Below are the code and all the weights of a small trained network. Each question names an input and a target symbol and asks about switching units off, where a switched-off unit gives its printed mean instead of its output.

import numpy as np


def w(rows, s, z=0):
    codes = np.array(rows[::2]) - 128.0
    scale = np.full(codes.shape[1], s)
    scale[-1] = z or s
    return codes * scale


def f(y):
    return y / 2 * (1 + np.tanh(0.7978845608 * (y + 0.044715 * y**3)))


def softmax(a):
    e = np.exp(a - a.max(-1, keepdims=True))
    return e / e.sum(-1, keepdims=True)


def log_softmax(a):
    a = a - a.max(-1, keepdims=True)
    return a - np.log(np.exp(a).sum(-1, keepdims=True))


def net(x, mask):
    ids = ['Σαβδθξτ'.index(c) for c in x.split()]
    T = len(ids)
    res = E[ids] + P[:T]
    u = 0
    for l in range(2):
        r = res
        for j in range(3):
            rows = slice(2 * j, 2 * j + 2)
            q, k, v = (r @ M[l][rows].T for M in (Q, K, V))
            z = softmax(np.where(np.tri(T) > 0, q @ k.T / 2**0.5, -1e9)) @ v
            o = O[l][rows]
            res = res + np.where(mask[u + j], z, o[:, -1]) @ o[:, :-1]
        u += 3
        y = f(res @ A[l][:, :-1].T + A[l][:, -1])
        res = res + np.where(mask[u : u + 4], y, B[l][:, -1]) @ B[l][:, :-1]
        u += 4
    return log_softmax(res[-1] @ U[:, :-1].T + U[:, -1])


Q, K, V, O, A, B = {}, {}, {}, {}, {}, {}
E = w([
[176,190,147,115,124,243],'Σ',
[7,64,180,100,194,173],'α',
[194,124,164,186,154,190],'β',
[150,89,44,94,236,186],'δ',
[197,81,135,53,172,78],'θ',
[131,96,78,188,90,166],'ξ',
[119,194,102,39,76,184],'τ',
],0.011)
P = w([
[237,174,69,166,156,191],'0',
[204,189,82,165,204,176],'1',
[187,179,68,148,203,148],'2',
[174,163,76,126,183,149],'3',
[162,142,92,102,159,161],'4',
[148,126,97,88,144,150],'5',
[136,107,108,78,129,150],'6',
[119,89,112,73,117,146],'7',
[102,77,119,58,107,142],'8',
[88,69,129,49,93,137],'9',
[77,50,147,31,83,149],'10',
[56,42,150,25,56,153],'11',
[49,30,173,17,58,170],'12',
[41,16,197,1,40,171],'13',
],0.0057)
Q[0] = w([
[75,168,125,198,127,49],'L0H0',
[148,68,136,85,192,243],'L0H0',
[112,104,85,33,142,133],'L0H1',
[92,138,176,200,144,135],'L0H1',
[78,97,115,206,103,254],'L0H2',
[166,37,40,104,198,188],'L0H2',
],0.0073)
K[0] = w([
[194,180,66,219,58,143],'L0H0',
[1,35,209,113,189,158],'L0H0',
[81,142,92,52,89,140],'L0H1',
[200,95,184,169,207,107],'L0H1',
[115,102,49,210,60,159],'L0H2',
[29,7,76,60,138,167],'L0H2',
],0.0078)
V[0] = w([
[6,120,193,151,164,110],'L0H0',
[78,230,203,224,64,134],'L0H0',
[94,143,162,66,124,189],'L0H1',
[130,129,184,223,131,108],'L0H1',
[207,203,113,156,148,163],'L0H2',
[134,172,254,168,148,140],'L0H2',
],0.007)
O[0] = w([
[16,55,98,144,123,62,87],'L0H0',
[120,136,70,212,128,71,2],'L0H0',
[90,173,96,10,141,87,148],'L0H1',
[142,144,133,188,124,81,71],'L0H1',
[137,237,199,154,79,160,158],'L0H2',
[134,162,130,175,54,1,81],'L0H2',
],0.0068,0.0094)
A[0] = w([
[252,141,26,122,180,201,197],'L0N0',
[246,233,248,90,107,106,254],'L0N1',
[165,154,113,188,60,212,171],'L0N2',
[41,119,193,180,143,169,222],'L0N3',
],0.005,0.0038)
B[0] = w([
[209,211,242,116,254,169,248],'L0N0',
[188,138,216,51,69,52,255],'L0N1',
[152,148,160,245,80,147,155],'L0N2',
[229,93,14,137,101,144,140],'L0N3',
],0.0051,0.0097)
Q[1] = w([
[119,145,129,165,79,153],'L1H0',
[225,111,235,4,202,220],'L1H0',
[130,138,117,158,149,95],'L1H1',
[82,183,110,138,105,90],'L1H1',
[174,139,202,60,129,162],'L1H2',
[122,122,142,116,170,195],'L1H2',
],0.013)
K[1] = w([
[242,150,189,80,198,103],'L1H0',
[2,82,120,98,95,138],'L1H0',
[154,169,164,190,130,176],'L1H1',
[138,133,135,219,204,107],'L1H1',
[32,55,69,113,90,126],'L1H2',
[128,36,104,44,79,84],'L1H2',
],0.007)
V[1] = w([
[165,6,146,150,253,91],'L1H0',
[117,161,149,7,215,96],'L1H0',
[78,120,71,153,46,170],'L1H1',
[171,232,190,119,47,158],'L1H1',
[191,87,157,71,19,51],'L1H2',
[115,191,79,150,228,231],'L1H2',
],0.0065)
O[1] = w([
[254,88,225,158,148,161,144],'L1H0',
[94,207,201,160,205,84,244],'L1H0',
[109,160,166,147,163,72,3],'L1H1',
[61,142,92,114,56,133,237],'L1H1',
[231,171,124,95,131,108,164],'L1H2',
[23,81,140,131,115,208,152],'L1H2',
],0.0083,0.016)
A[1] = w([
[83,170,73,113,232,148,254],'L1N0',
[124,159,222,77,97,143,83],'L1N1',
[166,137,108,127,2,78,65],'L1N2',
[150,194,209,103,103,148,54],'L1N3',
],0.0057,0.0054)
B[1] = w([
[157,147,185,127,78,62,185],'L1N0',
[93,83,65,188,191,126,246],'L1N1',
[107,38,32,254,193,86,128],'L1N2',
[133,75,114,181,178,111,238],'L1N3',
],0.0085,0.014)
U = w([
[118,95,144,156,104,122,48],'Σ',
[12,56,177,180,184,171,3],'α',
[214,139,198,211,200,60,184],'β',
[76,107,15,158,186,128,76],'δ',
[216,64,63,45,12,252,159],'θ',
[69,242,206,70,41,73,188],'ξ',
[147,90,98,202,85,97,147],'τ',
],0.0042,0.0052)

Each question gives the input, a string of symbols that net reads in full, and the target symbol t.
The units are the heads (2 rows each of Q, K, V and O) and the neurons (one row each of A and B). Each row of codes is followed by its name. A weight is (code - 128) times the scale printed after its matrix; where a second scale follows, it is the last column's (O, A, B and U).
mask holds one flag per unit, layer by layer, with each layer's heads first. A switched-off unit (its flag False) gives its mean, the last column of its rows in O or B, instead of its output. The means were averaged over made-up inputs and are rounded, as every weight is.
A unit's drop is (log p(t) with every unit on - log p(t) with that unit switched off) / (log p(t) with every unit on - log p(t) with every unit switched off).
The circuit of an input: a set's keep is (log p(t) with only the set's units on - log p(t) with every unit switched off) / (log p(t) with every unit on - log p(t) with every unit switched off). Starting from the 12 units with the biggest drops (on a tie, the unit counted first), units are removed one at a time, each time the one whose removal leaves the highest keep (on an exact tie, the one counted first), for as long as the keep stays at least 0.8.
circuit, biggest first: the units of the circuit, biggest drop first
most important unit: the unit with the biggest drop
top k neurons: the k neurons with the biggest drops, biggest first
top k neurons in layer l: the k neurons of layer l with the biggest drops, biggest first
drop when u is switched off: that unit's drop, to one decimal
input θ θ θ α θ ξ θ β, target θ: top 3 neurons in layer 0 -> (L0N1 L0N0 L0N3)
input θ θ θ θ δ θ Σ Σ ξ θ δ, target θ: top neuron in layer 0 -> (L0N0)
input θ β Σ Σ ξ Σ δ δ, target α: circuit, biggest first -> (L1H2 L0N1)
input Σ τ ξ Σ δ β Σ, target α: circuit, biggest first -> (L1H2 L0N1)
input τ δ ξ, target ξ: circuit, biggest first -> (L1N1 L1N3 L1H0)
input θ θ β δ θ τ ξ δ θ θ Σ, target β: top 2 neurons in layer 0 -> (L0N0 L0N2)
input Σ Σ α, target ξ: top 3 neurons in layer 1 -> (L1N1 L1N3 L1N0)
input Σ Σ Σ, target δ: top 3 neurons -> (L1N2 L0N1 L0N2)
input δ θ Σ β θ δ, target β: top 2 neurons in layer 0 -> (L0N0 L0N1)
input θ θ Σ θ θ Σ δ α, target θ: top 2 neurons in layer 1 -> (L1N1 L1N3)
input δ δ θ θ ξ δ θ, target θ: top 2 neurons -> (L0N1 L0N0)
input δ θ θ θ ξ Σ τ δ, target ξ: top 2 neurons -> (L0N0 L1N0)
input δ θ δ θ θ θ θ β β ξ Σ θ Σ δ, target β: top 2 neurons in layer 0 -> (L0N0 L0N2)
input δ τ Σ θ θ θ Σ θ ξ Σ, target θ: most important unit -> L1H0
input θ δ θ Σ θ θ Σ, target β: drop when L1N3 is switched off -> 0.2
input Σ Σ δ δ β, target α: drop when L0N2 is switched off -> 0.0
input θ θ θ ξ, target θ: drop when L1H1 is switched off -> 0.1
input θ δ τ Σ δ δ, target α: top 3 neurons in layer 0 -> (L0N1 L0N0 L0N2)
